[[ -18   10  -53]
 [  92  -51   40]
 [  85 -106  -31]
 [  82  -58    7]
 [ -47   -6  -42]
 [ -27   -4  -55]
 [ -11  -32  -61]
 [  58  -53   52]
 [  74  -88   -8]]
|
[[ -18   10  -53]
 [ -27   -4  -55]
 [ -47   -6  -42]
 [ -11  -32  -61]
 [  92  -51   40]
 [  58  -53   52]
 [  82  -58    7]
 [  74  -88   -8]
 [  85 -106  -31]]

[[  0  72  71 -99]
 [ -4  42  23  -8]
 [  0  -1  -1   1]
 [-19   9  17  38]
 [ -6 -58 -46  56]
 [  0   2   0   0]
 [ -7  -9   3  10]]
|
[[  0  72  71 -99]
 [ -4  42  23  -8]
 [-19   9  17  38]
 [  0   2   0   0]
 [  0  -1  -1   1]
 [ -7  -9   3  10]
 [ -6 -58 -46  56]]

[[-36 -21   0  36   7   0 -45  22  82 -37 -36 -33   0]
 [-37  -3 -35  22   7 -34 -43   0  13 -51 -37   0  25]
 [-27   1 -21   0  18 -27 -43  10 -46  10 -27 -11 -27]
 [  0 -14  -2 -36   6  45   1   8 -47  -8   0   2   0]
 [-39  10   0  -5  14 -36 -45  16 -38 -27 -39 -23 -10]]
|
[[-39  10   0  -5  14 -36 -45  16 -38 -27 -39 -23 -10]
 [-27   1 -21   0  18 -27 -43  10 -46  10 -27 -11 -27]
 [-37  -3 -35  22   7 -34 -43   0  13 -51 -37   0  25]
 [  0 -14  -2 -36   6  45   1   8 -47  -8   0   2   0]
 [-36 -21   0  36   7   0 -45  22  82 -37 -36 -33   0]]

[[  79   14  -27   29   78  -80   21   69   49]
 [   8   19   10    5   20    8   -9  -17    8]
 [ -19  -31   16   15  -14  -67   11   -9   19]
 [  -2   37   54  -19   71    7  -46  -47   51]
 [ -38   74  -19   -9   56   69  -30 -101   25]
 [ -32   -2   31   43   29   19  -12  -12    6]
 [  16   42   34  -34   61   42  -64  -52   11]
 [ -59  -10  -68   12  -59  -23  -76   26   21]
 [ -48  -17  -35   43  -10   22   42  -10  -13]]
|
[[ -38   74  -19   -9   56   69  -30 -101   25]
 [  16   42   34  -34   61   42  -64  -52   11]
 [  -2   37   54  -19   71    7  -46  -47   51]
 [   8   19   10    5   20    8   -9  -17    8]
 [  79   14  -27   29   78  -80   21   69   49]
 [ -32   -2   31   43   29   19  -12  -12    6]
 [ -59  -10  -68   12  -59  -23  -76   26   21]
 [ -48  -17  -35   43  -10   22   42  -10  -13]
 [ -19  -31   16   15  -14  -67   11   -9   19]]

[[ 17   2  15 -14 -46  -2 -41   4  -2 -24  -9   1]
 [-43  -8  23  15 -30  -2  40  -4   0  -4 -16  -4]
 [  6 -13  23 -30 -15  -4  -1  -1   0 -29 -11  -6]
 [111  -3 -70  -8  17   0 -53  20  -1 -24 -37  -1]
 [  5  18 -48  -3 -10   6  39  27   1  15   6   7]]
|
[[  5  18 -48  -3 -10   6  39  27   1  15   6   7]
 [ 17   2  15 -14 -46  -2 -41   4  -2 -24  -9   1]
 [111  -3 -70  -8  17   0 -53  20  -1 -24 -37  -1]
 [-43  -8  23  15 -30  -2  40  -4   0  -4 -16  -4]
 [  6 -13  23 -30 -15  -4  -1  -1   0 -29 -11  -6]]

[[  6  -7  50 -35   1 -18 -15  23 -13   4   5  40  34  -4  36]
 [-18 -21  37 -45  35 -24  -6   7 -24  -1   3  24   7 -10  38]
 [ 58  43  57  -4 -30  11  15  41  34  83 -36  15  52 -34  29]]
|
[[ 58  43  57  -4 -30  11  15  41  34  83 -36  15  52 -34  29]
 [  6  -7  50 -35   1 -18 -15  23 -13   4   5  40  34  -4  36]
 [-18 -21  37 -45  35 -24  -6   7 -24  -1   3  24   7 -10  38]]

[[ -20    2  -12   11   -1   -5    8]
 [  -3  -33    0   37  -28  -33  -41]
 [-113   60  -61   72   37  -17   52]
 [  -2   -2   -1   -1   -2   -3   -3]
 [ -11  -14  -12   -4  -15    5   22]]
|
[[-113   60  -61   72   37  -17   52]
 [ -20    2  -12   11   -1   -5    8]
 [  -2   -2   -1   -1   -2   -3   -3]
 [ -11  -14  -12   -4  -15    5   22]
 [  -3  -33    0   37  -28  -33  -41]]

[[ 12  -2   0  61  11   3  -2  11  -6   1  -3  -5   7  44   7]
 [ -9 -32  26 -67   0 -27  14 -28 -31  17  24  14  20 -43  13]
 [-21  24   2  41   3  -9  -2 -29  24  -2   7  12   3  36   3]
 [  9 -15 -28 -38 -22 -28 -19 -86   7 -45  -6  11  -8 -34  -3]
 [-69   1   4   9  -2  -6  -3   6  -9  -6  -6  -1  -3   0 -10]
 [-14  -5  17   0   9 -14  20   8 -10   0 -10 -16  17   1 -25]]
|
[[-21  24   2  41   3  -9  -2 -29  24  -2   7  12   3  36   3]
 [-69   1   4   9  -2  -6  -3   6  -9  -6  -6  -1  -3   0 -10]
 [ 12  -2   0  61  11   3  -2  11  -6   1  -3  -5   7  44   7]
 [-14  -5  17   0   9 -14  20   8 -10   0 -10 -16  17   1 -25]
 [  9 -15 -28 -38 -22 -28 -19 -86   7 -45  -6  11  -8 -34  -3]
 [ -9 -32  26 -67   0 -27  14 -28 -31  17  24  14  20 -43  13]]
